-.34, .39, -.33, -.32
-.43, .41, -.42, .36
-.12, -.21, -.10, .38
.20, .09, .29, .24
-.37, -.04, -.33, .17
|
-.34, .39
-.43, .41
-.12, -.21

.38, .40, .29, -.10, -.33
.13, .40, .44, .13, -.16
-.20, .03, .12, .41, .12
-.36, -.05, -.06, .14, .34
|
.38, .40
.13, .40
-.20, .03

.39, .40, -.37, -.35, .42
.41, .42, .25, .38, -.27
-.38, .05, .42, -.55, -.48
-.29, -.41, -.34, .46, .46
.42, -.44, -.18, .24, -.21
|
.39, .40
.41, .42
-.38, .05

.43, .10, .26, -.18, -.36
.05, .15, .01, -.20, -.32
.18, .12, .09, -.19, -.32
|
.43, .10
.05, .15
.18, .12

-.19, -.48, .42
-.56, -.26, .43
-.49, -.15, .17
|
-.19, -.48
-.56, -.26
-.49, -.15

.24, .09, .25, -.07
-.01, -.12, -.10, .18
-.12, -.45, -.26, .20
-.22, -.17, .05, .45
|
.24, .09
-.01, -.12
-.12, -.45

.41, -.23
-.11, -.20
-.05, -.10
.12, -.03
.40, -.17
|
.41, -.23
-.11, -.20
-.05, -.10

-.20, .12, .39, -.23
-.07, -.29, .04, .06
.20, -.14, -.46, .26
|
-.20, .12
-.07, -.29
.20, -.14

-.41, .28, .09
-.51, -.10, -.39
-.43, .45, .48
|
-.41, .28
-.51, -.10
-.43, .45
---
-.23, .09, -.30, -.30
.26, -.27, -.05, -.10
-.18, .31, .47, .42
.31, -.55, .09, .05
|
-.23, .09
.26, -.27

.28, .31, -.43, -.08, -.49
.47, .52, .41, .37, .48
.06, .50, -.44, -.27, .43
.15, .48, -.13, .06, .49
-.36, .46, -.20, -.49, .52
|
.28, .31
.47, .52

-.04, -.18, .36
.00, -.19, .41
-.21, -.09, -.21
|
-.04, -.18
.00, -.19

.35, .36, .11, .29, -.36
-.33, .02, .34, -.40, -.28
-.30, .03, .36, -.36, -.37
-.30, .25, .23, -.34, -.07
|
.35, .36
-.33, .02

.10, .11
.42, -.49
-.10, .20
|
.10, .11
.42, -.49

.15, .02, -.13
-.19, .20, .05
.19, -.37, .04
-.04, -.11, -.06
.25, .32, -.43
|
.15, .02
-.19, .20
---
-.22, .07, .21, -.19
.30, -.06, -.03, -.03
.21, .23, .18, -.35
.14, .06, -.44, .07
|
-.22, .07
.30, -.06
.21, .23

-.14, -.10, -.07
-.26, -.30, .22
-.27, -.25, .25
-.17, -.36, .44
|
-.14, -.10
-.26, -.30
-.27, -.25

.10, .11, -.08, .55
.51, -.24, -.27, .51
.09, -.36, -.12, -.13
|
.10, .11
.51, -.24
.09, -.36

-.03, .24
-.04, .26
-.03, -.55
.03, -.18
.05, -.17
|
-.03, .24
-.04, .26
-.03, -.55

-.04, .15
-.45, -.54
-.17, .02
-.15, .07
-.01, .47
|
-.04, .15
-.45, -.54
-.17, .02

-.18, -.22, -.03
-.18, -.03, -.28
-.25, -.04, -.42
-.42, -.49, -.06
-.12, -.02, -.19
|
-.18, -.22
-.18, -.03
-.25, -.04
---
-.29, -.40, -.12, .54, .45, -.41, -.32, -.08, .48, -.18, -.46, .17, -.33, -.15, .06
.00, -.31, .28, .29, .47, -.47, -.52, .27, .50, .18, -.57, -.15, -.56, .18, .15
|
-.29, -.12, .45, -.32, .48, -.46, -.33, .06
.00, .28, .47, -.52, .50, -.57, -.56, .15

.45, -.39, .47, .52, -.39, -.42, .02
-.42, -.01, .47, -.13, .48, .46, -.47
.13, -.18, -.15, .02, -.34, .12, -.24
|
.45, .47, -.39, .02
-.42, .47, .48, -.47
.13, -.15, -.34, -.24

.51, .50, .38
-.43, -.41, .07
|
.51, .38
-.43, .07

-.40, .13, -.03, -.38, .38, -.13, .36, .25, .07, -.40, -.10, .01, .01
-.35, .24, .06, -.30, .21, -.11, -.15, -.03, -.36, -.30, -.04, .51, -.24
|
-.40, -.03, .38, .36, .07, -.10, .01
-.35, .06, .21, -.15, -.36, -.04, -.24

-.26, .28, -.30
.38, .27, .49
|
-.26, -.30
.38, .49

.04, .08, -.01, .15, .13, -.01, .08, -.01, -.24, -.32, -.05, -.05, -.21, .04, -.28
-.19, .06, -.07, -.08, .40, .23, -.22, -.01, .03, -.04, .13, .21, .05, -.07, -.03
.18, -.27, .05, .04, .11, .25, -.09, .25, .02, .15, -.14, -.04, -.09, .17, -.03
.18, -.05, .20, .13, .08, -.25, -.08, -.06, -.20, .11, -.17, .18, .10, .01, .17
.07, .04, .04, -.20, -.03, .20, -.03, .16, .15, -.22, .22, -.17, .08, -.25, -.04
|
.04, -.01, .13, .08, -.24, -.05, -.21, -.28
-.19, -.07, .40, -.22, .03, .13, .05, -.03
.18, .05, .11, -.09, .02, -.14, -.09, -.03
.18, .20, .08, -.08, -.20, -.17, .10, .17
.07, .04, -.03, -.03, .15, .22, .08, -.04

-.07, -.41, -.25, -.42, -.35
.38, .37, .30, .40, .39
-.05, -.40, -.37, .33, .34
.36, .34, .41, -.26, -.13
-.38, -.38, -.36, -.37, -.41
|
-.07, -.25, -.35
.38, .30, .39
-.05, -.37, .34
.36, .41, -.13
-.38, -.36, -.41
---
.47, -.33, .21, -.37, -.02
.19, .28, .22, .49, -.01
.24, .39, -.22, -.04, -.29
-.26, -.22, .38, .19, .01
|
.28, .22
.39, -.22

-.06, -.27, -.05, .12
.03, .24, .43, -.14
.20, .52, -.14, .01
.27, -.07, -.34, -.14
|
.24, .43
.52, -.14

.28, -.40, -.36, .43
-.29, .14, .09, -.36
-.39, .01, .31, -.43
.37, .16, -.36, .17
|
.14, .09
.01, .31

-.49, .49, -.17
.45, .16, .23
-.41, .52, -.22
-.16, .45, -.13
-.54, .54, -.24
|
.16, .23
.52, -.22

.45, .26, -.25, .47
.34, .42, -.33, .33
-.46, -.28, .42, -.46
|
.42, -.33
-.28, .42

.13, .23, .27, .35, .25
-.22, .48, .04, .21, -.06
-.09, .39, -.37, .31, -.05
|
.48, .04
.39, -.37
